Below is a small trained network, with its code and all its weights. Each question gives an input and a target symbol and asks what happens when units are switched off, that is, made to give their printed mean instead of their output.

import numpy as np


def w(rows, s, z=0):
    codes = np.array(rows[::2]) - 128.0
    scale = np.full(codes.shape[1], s)
    scale[-1] = z or s
    return codes * scale


def f(y):
    return y / 2 * (1 + np.tanh(0.7978845608 * (y + 0.044715 * y**3)))


def softmax(a):
    e = np.exp(a - a.max(-1, keepdims=True))
    return e / e.sum(-1, keepdims=True)


def log_softmax(a):
    a = a - a.max(-1, keepdims=True)
    return a - np.log(np.exp(a).sum(-1, keepdims=True))


def net(x, mask):
    ids = ['αβζθλξπφ'.index(c) for c in x.split()]
    T = len(ids)
    res = E[ids] + P[:T]
    r = res
    for j in range(3):
        rows = slice(2 * j, 2 * j + 2)
        q, k, v = (r @ M[0][rows].T for M in (Q, K, V))
        z = softmax(np.where(np.tri(T) > 0, q @ k.T / 2**0.5, -1e9)) @ v
        o = O[0][rows]
        res = res + np.where(mask[j], z, o[:, -1]) @ o[:, :-1]
    y = f(res @ A[0][:, :-1].T + A[0][:, -1])
    res = res + np.where(mask[3:15], y, B[0][:, -1]) @ B[0][:, :-1]
    return log_softmax(res[-1] @ U[:, :-1].T + U[:, -1])


Q, K, V, O, A, B = {}, {}, {}, {}, {}, {}
E = w([
[131,55,101,66,107],'α',
[194,60,189,125,103],'β',
[112,108,100,78,118],'ζ',
[135,136,206,137,56],'θ',
[119,82,152,76,48],'λ',
[186,119,200,183,144],'ξ',
[247,67,93,93,215],'π',
[93,137,154,106,66],'φ',
],0.014)
P = w([
[86,147,215,100,194],'0',
[43,58,127,195,144],'1',
[152,148,238,18,191],'2',
[125,80,89,187,116],'3',
[178,131,217,18,160],'4',
[177,91,47,191,87],'5',
[181,113,194,26,132],'6',
[232,94,4,191,49],'7',
[176,104,168,23,126],'8',
],0.011)
Q[0] = w([
[86,126,108,107,133],'head 1',
[54,165,86,247,113],'head 1',
[98,148,104,215,139],'head 2',
[144,49,178,106,80],'head 2',
[106,125,116,196,164],'head 3',
[117,138,153,132,105],'head 3',
],0.014)
K[0] = w([
[109,104,128,98,100],'head 1',
[74,126,194,92,205],'head 1',
[61,128,253,84,179],'head 2',
[139,148,105,184,31],'head 2',
[122,158,208,73,130],'head 3',
[121,141,129,133,62],'head 3',
],0.011)
V[0] = w([
[98,90,44,4,168],'head 1',
[111,77,151,30,48],'head 1',
[123,66,191,201,76],'head 2',
[60,237,97,136,48],'head 2',
[87,112,153,156,78],'head 3',
[122,149,195,64,132],'head 3',
],0.011)
O[0] = w([
[147,9,230,176,143,132],'head 1',
[219,108,156,138,1,142],'head 1',
[102,134,71,149,47,199],'head 2',
[103,80,138,14,133,6],'head 2',
[71,62,121,110,106,102],'head 3',
[183,109,79,91,125,136],'head 3',
],0.0098,0.011)
A[0] = w([
[118,183,179,81,177,254],'neuron 1',
[146,99,190,97,149,139],'neuron 2',
[141,142,154,18,82,134],'neuron 3',
[103,123,245,2,175,164],'neuron 4',
[150,192,99,124,152,152],'neuron 5',
[123,156,69,167,96,172],'neuron 6',
[95,74,134,111,61,125],'neuron 7',
[137,99,129,172,126,121],'neuron 8',
[119,134,174,129,192,139],'neuron 9',
[113,86,125,156,104,166],'neuron 10',
[152,100,139,178,151,120],'neuron 11',
[82,116,56,143,136,160],'neuron 12',
],0.012,0.0085)
B[0] = w([
[2,144,191,68,225,185],'neuron 1',
[76,59,156,173,121,170],'neuron 2',
[197,160,126,67,129,199],'neuron 3',
[77,39,131,62,236,160],'neuron 4',
[120,208,123,175,170,202],'neuron 5',
[103,70,56,180,199,254],'neuron 6',
[166,189,105,154,161,213],'neuron 7',
[106,120,87,105,107,211],'neuron 8',
[160,175,182,146,146,177],'neuron 9',
[98,91,125,168,115,198],'neuron 10',
[103,130,109,93,58,239],'neuron 11',
[70,18,163,152,77,167],'neuron 12',
],0.0079,0.011)
U = w([
[80,2,113,156,86,173],'α',
[186,183,53,185,134,139],'β',
[81,41,146,90,216,2],'ζ',
[154,252,60,32,131,65],'θ',
[236,160,174,76,86,104],'λ',
[37,176,73,80,196,96],'ξ',
[125,187,218,148,171,160],'π',
[131,113,105,14,203,191],'φ',
],0.0061,0.0034)

Each question gives the input, a string of symbols that net reads in full, and the target symbol t.
The units are the heads (2 rows each of Q, K, V and O) and the neurons (one row each of A and B). Each row of codes is followed by its name. A weight is (code - 128) times the scale printed after its matrix; where a second scale follows, it is the last column's (O, A, B and U).
mask holds one flag per unit, heads first, then neurons. A switched-off unit (its flag False) gives its mean, the last column of its rows in O or B, instead of its output. The means were averaged over made-up inputs and are rounded, as every weight is.
A unit's drop is (log p(t) with every unit on - log p(t) with that unit switched off) / (log p(t) with every unit on - log p(t) with every unit switched off).
most important unit: the unit with the biggest drop
top k neurons: the k neurons with the biggest drops, biggest first
which heads matter: for each layer, one digit per head in row order, 1 if its drop is at least 0.15 and else 0, layers parted by /
drop of u: that unit's drop, to one decimal
input ξ π θ π π ξ ξ φ α, target φ: which heads matter : 010
input φ β φ π ζ, target π: most important unit : head 2
input β θ α, target θ: which heads matter : 100
input ξ ξ ξ π ζ π ζ ξ φ, target ξ: which heads matter : 100
input ξ π α φ π ξ ξ, target ξ: which heads matter : 100
input θ φ φ π θ φ α φ ξ, target φ: which heads matter : 110
input λ λ ζ ζ λ θ β π ξ, target π: top 2 neurons : neuron 9; neuron 6
input λ ξ ξ φ φ, target φ: which heads matter : 010
input β π ξ α π λ λ, target λ: which heads matter : 100
input ζ θ θ, target θ: which heads matter : 100
input ξ ξ π β π λ π ξ φ, target ξ: which heads matter : 101
input θ β λ ξ λ, target ξ: which heads matter : 100
input θ θ π λ π π π ξ, target α: which heads matter : 110
input π π π, target π: which heads matter : 110
input λ ξ π λ ξ θ β, target θ: most important unit : head 1
input θ φ λ, target φ: which heads matter : 010
input φ ξ α λ ξ β π ζ π, target ζ: top 2 neurons : neuron 4; neuron 2
input α ξ θ, target ξ: top 2 neurons : neuron 1; neuron 6
input ξ λ ξ π α θ β ξ π, target ξ: drop of head 1 : 1.2
input λ ξ π β β, target β: most important unit : head 2
input β λ π θ ξ θ ζ, target θ: drop of head 1 : 0.9
input ζ α π π π α λ λ φ, target λ: drop of head 2 : 0.2
